Below are the code and all the weights of a small trained network. Each question names an input and a class and asks about switching units off, where a switched-off unit gives its printed mean instead of its output.

import numpy as np


def w(rows, s, z=0):
    codes = np.array(rows[::2]) - 128.0
    scale = np.full(codes.shape[1], s)
    scale[-1] = z or s
    return codes * scale


def f(y):
    return np.maximum(y, 0)


def log_softmax(a):
    a = a - a.max(-1, keepdims=True)
    return a - np.log(np.exp(a).sum(-1, keepdims=True))


def net(x, mask):
    res = np.array(x, float).reshape(1, 8) / 4 @ E
    y = f(res @ A[0][:, :-1].T + A[0][:, -1])
    res = res + np.where(mask, y, B[0][:, -1]) @ B[0][:, :-1]
    return log_softmax(res[-1] @ U[:, :-1].T + U[:, -1])


A, B = {}, {}
E = w([
[122,130,131,133,130,138],'x0',
[76,207,119,100,62,66],'x1',
[130,133,127,125,136,126],'x2',
[104,156,131,128,177,147],'x3',
[154,118,3,104,123,136],'x4',
[134,124,128,126,121,123],'x5',
[127,126,130,131,124,131],'x6',
[166,173,117,211,150,126],'x7',
],0.016)
A[0] = w([
[136,135,119,82,137,207,181],'neuron 0',
[165,70,153,164,161,160,54],'neuron 1',
[162,161,147,136,89,67,124],'neuron 2',
[114,49,99,86,147,175,138],'neuron 3',
[138,149,9,147,121,125,142],'neuron 4',
[108,96,99,154,63,128,102],'neuron 5',
[85,208,114,84,59,130,90],'neuron 6',
[68,143,165,115,122,125,58],'neuron 7',
[166,178,72,219,113,158,67],'neuron 8',
[122,167,96,127,166,97,113],'neuron 9',
[200,190,122,167,133,134,194],'neuron 10',
[103,171,183,164,122,72,115],'neuron 11',
[91,208,167,174,86,70,113],'neuron 12',
[91,89,92,90,100,165,105],'neuron 13',
[111,88,182,124,138,130,33],'neuron 14',
[79,146,132,58,89,137,105],'neuron 15',
[125,146,136,166,116,83,101],'neuron 16',
[103,171,109,92,102,101,1],'neuron 17',
[124,142,66,155,130,98,219],'neuron 18',
[138,152,92,145,106,138,196],'neuron 19',
[104,84,223,89,165,75,146],'neuron 20',
[163,69,96,85,151,194,132],'neuron 21',
[190,102,130,96,145,83,92],'neuron 22',
[92,86,185,157,124,158,150],'neuron 23',
[158,141,220,93,123,164,236],'neuron 24',
[88,148,131,148,158,127,128],'neuron 25',
[207,173,109,188,167,108,68],'neuron 26',
],0.012,0.008)
B[0] = w([
[169,131,153,88,148,111,192],'neuron 0',
[12,122,116,213,96,26,211],'neuron 1',
[115,188,93,115,159,154,197],'neuron 2',
[204,169,143,75,118,150,225],'neuron 3',
[90,93,152,158,161,88,255],'neuron 4',
[95,143,143,103,125,118,166],'neuron 5',
[81,88,165,229,94,73,247],'neuron 6',
[149,156,75,110,109,143,177],'neuron 7',
[66,108,191,180,141,48,209],'neuron 8',
[121,145,107,126,93,127,168],'neuron 9',
[124,241,53,145,65,131,223],'neuron 10',
[176,136,73,94,131,207,222],'neuron 11',
[174,207,105,19,98,237,254],'neuron 12',
[180,145,146,97,113,149,191],'neuron 13',
[166,77,190,136,244,139,167],'neuron 14',
[51,61,186,215,191,65,215],'neuron 15',
[135,167,86,103,125,191,167],'neuron 16',
[191,13,160,187,150,98,177],'neuron 17',
[158,114,194,163,174,147,225],'neuron 18',
[136,96,161,145,120,144,197],'neuron 19',
[85,90,155,254,136,62,245],'neuron 20',
[182,153,123,67,181,153,233],'neuron 21',
[123,119,142,142,109,163,154],'neuron 22',
[136,109,124,156,96,52,213],'neuron 23',
[87,138,73,162,86,65,255],'neuron 24',
[143,117,129,131,150,173,161],'neuron 25',
[103,67,151,141,178,77,204],'neuron 26',
],0.0079,0.012)
U = w([
[141,95,155,133,146,111,250],'0',
[79,140,84,138,100,98,89],'1',
[210,167,71,5,117,203,108],'2',
],0.014,0.0014)

Each question gives the input, the list of numbers given to net, and the class t.
The units are the neurons (one row each of A and B). Each row of codes is followed by its name. A weight is (code - 128) times the scale printed after its matrix; where a second scale follows, it is the last column's (A, B and U).
mask holds one flag per neuron, in row order. A switched-off neuron (its flag False) gives its mean, the last column of its row in B, instead of its output. The means were averaged over made-up inputs and are rounded, as every weight is.
A unit's drop is (log p(t) with every unit on - log p(t) with that unit switched off) / (log p(t) with every unit on - log p(t) with every unit switched off).
The circuit of an input: a set's keep is (log p(t) with only the set's units on - log p(t) with every unit switched off) / (log p(t) with every unit on - log p(t) with every unit switched off). Starting from the 12 units with the biggest drops (on a tie, the unit counted first), units are removed one at a time, each time the one whose removal leaves the highest keep (on an exact tie, the one counted first), for as long as the keep stays at least 0.8.
circuit, biggest first: the units of the circuit, biggest drop first
most important unit: the unit with the biggest drop
top k neurons: the k neurons with the biggest drops, biggest first
drop of u: that unit's drop, to one decimal
input [5,-8,4,-1,-8,3,4,5], class 1: circuit, biggest first -> (neuron 1; neuron 24)
input [0,4,-7,-7,1,-2,7,0], class 0: most important unit -> neuron 24
input [-2,8,-1,1,4,7,-8,-1], class 0: circuit, biggest first -> (neuron 17; neuron 18)
input [4,-2,6,5,7,5,6,8], class 0: top 3 neurons -> (neuron 18; neuron 26; neuron 24)
input [4,-7,-1,4,-2,2,1,4], class 1: circuit, biggest first -> (neuron 1; neuron 10)
input [-2,2,-4,4,0,-2,-7,2], class 2: top 3 neurons -> (neuron 20; neuron 1; neuron 15)
input [1,3,3,5,2,-1,0,-5], class 0: circuit, biggest first -> (neuron 10; neuron 24)
input [1,-7,0,7,-8,0,-6,3], class 1: circuit, biggest first -> (neuron 1; neuron 24)
input [2,8,7,-7,-2,7,2,1], class 2: top 2 neurons -> (neuron 12; neuron 11)
input [6,0,-2,-6,-8,0,3,5], class 1: top 2 neurons -> (neuron 20; neuron 24)
input [-8,-2,-7,-4,6,-3,-3,6], class 0: top 2 neurons -> (neuron 18; neuron 24)
input [-7,-2,-2,7,8,-3,0,8], class 0: top 3 neurons -> (neuron 18; neuron 26; neuron 24)
input [-4,3,2,-5,0,-8,0,7], class 2: top 3 neurons -> (neuron 12; neuron 20; neuron 1)
input [-1,-5,-8,3,0,1,4,2], class 1: most important unit -> neuron 1
input [-8,0,3,6,5,7,4,3], class 0: top 2 neurons -> (neuron 18; neuron 24)
input [5,-6,3,3,0,4,5,7], class 1: top 2 neurons -> (neuron 10; neuron 1)
input [-2,-7,6,-3,1,4,2,-8], class 2: top 2 neurons -> (neuron 3; neuron 21)
input [-2,-2,6,2,7,5,-5,7], class 0: drop of neuron 24 -> 0.3
input [4,-7,4,3,6,-4,7,-1], class 2: drop of neuron 21 -> 0.2
input [6,4,-2,1,-8,7,5,-5], class 1: circuit, biggest first -> (neuron 24)
